Below are the code and all the weights of a small trained network. Each question names an input and a class and asks about switching units off, where a switched-off unit gives its printed mean instead of its output.

import numpy as np


def w(rows, s, z=0):
    codes = np.array(rows[::2]) - 128.0
    scale = np.full(codes.shape[1], s)
    scale[-1] = z or s
    return codes * scale


def f(y):
    return y / 2 * (1 + np.tanh(0.7978845608 * (y + 0.044715 * y**3)))


def log_softmax(a):
    a = a - a.max(-1, keepdims=True)
    return a - np.log(np.exp(a).sum(-1, keepdims=True))


def net(x, mask):
    res = np.array(x, float).reshape(1, 6) / 4 @ E
    y = f(res @ A[0][:, :-1].T + A[0][:, -1])
    res = res + np.where(mask, y, B[0][:, -1]) @ B[0][:, :-1]
    return log_softmax(res[-1] @ U[:, :-1].T + U[:, -1])


A, B = {}, {}
E = w([
[138,138,24,123,123,37,112,119,26,170,146],'x0',
[138,230,162,162,102,138,133,111,196,134,196],'x1',
[176,57,187,146,97,72,116,55,94,107,79],'x2',
[2,143,159,146,69,125,84,78,114,63,72],'x3',
[201,147,174,191,156,159,192,80,52,64,158],'x4',
[136,139,75,146,138,185,85,43,193,126,95],'x5',
],0.0088)
A[0] = w([
[228,124,105,107,132,115,158,245,101,162,160,188],'neuron 1',
[126,101,217,139,131,165,144,104,66,81,105,171],'neuron 2',
[149,203,112,156,133,165,142,102,167,134,182,128],'neuron 3',
[182,114,64,136,124,93,133,100,38,142,118,231],'neuron 4',
[184,134,140,129,134,104,130,166,118,141,142,195],'neuron 5',
[186,115,99,126,146,103,145,168,79,156,147,235],'neuron 6',
[150,138,115,74,117,117,174,111,146,134,112,94],'neuron 7',
[136,141,186,130,125,114,149,124,120,86,117,136],'neuron 8',
[71,157,92,121,127,75,108,239,122,166,165,240],'neuron 9',
[109,90,126,147,130,137,101,114,175,139,112,136],'neuron 10',
[157,106,102,114,148,86,113,90,47,94,140,157],'neuron 11',
[144,111,128,124,137,137,125,113,95,120,125,185],'neuron 12',
[131,183,122,120,139,171,145,90,163,117,143,137],'neuron 13',
[105,140,110,135,142,106,118,162,145,120,138,162],'neuron 14',
[211,129,122,119,152,122,160,153,118,153,151,171],'neuron 15',
[87,75,141,132,127,125,125,106,182,151,99,115],'neuron 16',
[175,209,96,136,135,145,132,125,177,134,174,200],'neuron 17',
[50,122,123,106,122,115,126,189,168,153,120,244],'neuron 18',
[117,143,137,130,115,133,147,97,158,134,156,139],'neuron 19',
[121,132,197,143,133,162,142,109,140,96,135,189],'neuron 20',
[141,96,85,122,108,103,134,62,21,154,95,129],'neuron 21',
[67,145,105,90,115,88,114,183,120,161,129,193],'neuron 22',
[210,99,106,122,121,130,147,171,108,142,158,75],'neuron 23',
[100,112,206,126,127,169,136,102,142,103,106,250],'neuron 24',
[74,53,119,91,118,143,99,82,222,129,58,139],'neuron 25',
],0.011,0.002)
B[0] = w([
[95,39,136,145,133,168,117,172,164,116,185,235],'neuron 1',
[79,78,106,126,104,123,154,49,160,142,108,217],'neuron 2',
[192,204,120,116,132,160,138,95,142,136,153,202],'neuron 3',
[150,143,146,130,137,159,140,108,12,117,141,244],'neuron 4',
[106,99,88,123,147,170,124,133,166,123,137,172],'neuron 5',
[117,61,145,132,142,157,114,153,103,124,143,211],'neuron 6',
[123,141,132,145,127,157,141,131,137,85,124,132],'neuron 7',
[103,103,95,133,136,138,147,88,167,121,109,171],'neuron 8',
[64,184,123,109,115,68,154,140,119,127,194,215],'neuron 9',
[130,121,145,134,127,138,117,153,149,102,100,166],'neuron 10',
[145,131,103,133,156,138,96,112,41,145,101,217],'neuron 11',
[127,103,135,147,106,120,109,115,106,140,128,154],'neuron 12',
[185,145,138,122,119,115,120,87,155,142,149,179],'neuron 13',
[142,122,173,133,92,89,122,114,131,124,166,146],'neuron 14',
[142,77,139,116,131,172,112,141,146,145,164,202],'neuron 15',
[123,127,117,140,155,122,109,164,140,112,78,177],'neuron 16',
[188,197,136,128,121,164,123,111,145,115,185,206],'neuron 17',
[96,186,125,124,117,66,128,175,132,120,148,200],'neuron 18',
[144,145,101,106,144,148,157,126,144,135,113,151],'neuron 19',
[119,114,110,128,100,117,126,60,172,135,125,191],'neuron 20',
[156,151,128,145,153,125,127,111,5,119,77,242],'neuron 21',
[63,147,135,132,110,88,142,150,102,131,154,195],'neuron 22',
[140,63,134,122,138,161,135,153,131,119,140,189],'neuron 23',
[109,112,109,131,116,95,137,93,184,147,78,207],'neuron 24',
[154,102,161,126,139,103,112,216,159,133,24,241],'neuron 25',
],0.018,0.012)
U = w([
[210,202,133,80,137,177,111,111,191,127,125,196],'0',
[140,142,167,101,151,97,55,192,190,97,2,204],'1',
[116,117,103,150,181,137,99,92,13,112,70,122],'2',
[80,91,89,127,104,121,160,42,165,147,50,100],'3',
[40,177,130,67,104,75,143,171,123,111,145,132],'4',
[105,36,139,100,178,205,115,178,149,100,172,2],'5',
],0.0083,0.00067)

Each question gives the input, the list of numbers given to net, and the class t.
The units are the neurons (one row each of A and B). Each row of codes is followed by its name. A weight is (code - 128) times the scale printed after its matrix; where a second scale follows, it is the last column's (A, B and U).
mask holds one flag per neuron, in row order. A switched-off neuron (its flag False) gives its mean, the last column of its row in B, instead of its output. The means were averaged over made-up inputs and are rounded, as every weight is.
A unit's drop is (log p(t) with every unit on - log p(t) with that unit switched off) / (log p(t) with every unit on - log p(t) with every unit switched off).
The circuit of an input: a set's keep is (log p(t) with only the set's units on - log p(t) with every unit switched off) / (log p(t) with every unit on - log p(t) with every unit switched off). Starting from the 12 units with the biggest drops (on a tie, the unit counted first), units are removed one at a time, each time the one whose removal leaves the highest keep (on an exact tie, the one counted first), for as long as the keep stays at least 0.8.
circuit, biggest first: the units of the circuit, biggest drop first
k most important neurons: the k neurons with the biggest drops, biggest first
drop of u: that unit's drop, to one decimal
input [2,-1,-5,-2,-4,-4], class 4: circuit, biggest first -> [neuron 9]
input [5,5,-8,-3,1,0], class 0: 2 most important neurons -> [neuron 3; neuron 17]
input [-2,3,7,-8,6,7], class 0: 3 most important neurons -> [neuron 3; neuron 17; neuron 13]
input [4,0,4,-5,5,-4], class 5: 2 most important neurons -> [neuron 1; neuron 15]
input [-4,4,-5,-6,-7,-1], class 4: 2 most important neurons -> [neuron 9; neuron 18]
input [-3,8,-4,-5,-7,-3], class 4: 3 most important neurons -> [neuron 9; neuron 18; neuron 22]
input [7,-3,-6,-3,-2,-7], class 5: 4 most important neurons -> [neuron 1; neuron 6; neuron 23; neuron 15]
input [-2,7,3,4,4,5], class 3: 2 most important neurons -> [neuron 24; neuron 2]
input [0,2,2,-2,-4,-8], class 4: 3 most important neurons -> [neuron 9; neuron 22; neuron 18]
input [-1,-3,4,3,3,-2], class 3: 2 most important neurons -> [neuron 2; neuron 24]
input [2,-3,-7,-5,-5,-1], class 4: 3 most important neurons -> [neuron 9; neuron 18; neuron 22]
input [2,-7,-7,-1,1,-8], class 5: 3 most important neurons -> [neuron 1; neuron 6; neuron 23]
input [-7,-7,-1,-2,1,-2], class 3: drop of neuron 2 -> 0.1
input [6,-3,1,-4,-3,-7], class 5: circuit, biggest first -> [neuron 1]
input [0,-4,-4,5,8,3], class 3: drop of neuron 2 -> 0.2
input [5,-2,0,0,-6,7], class 1: drop of neuron 25 -> 1.0
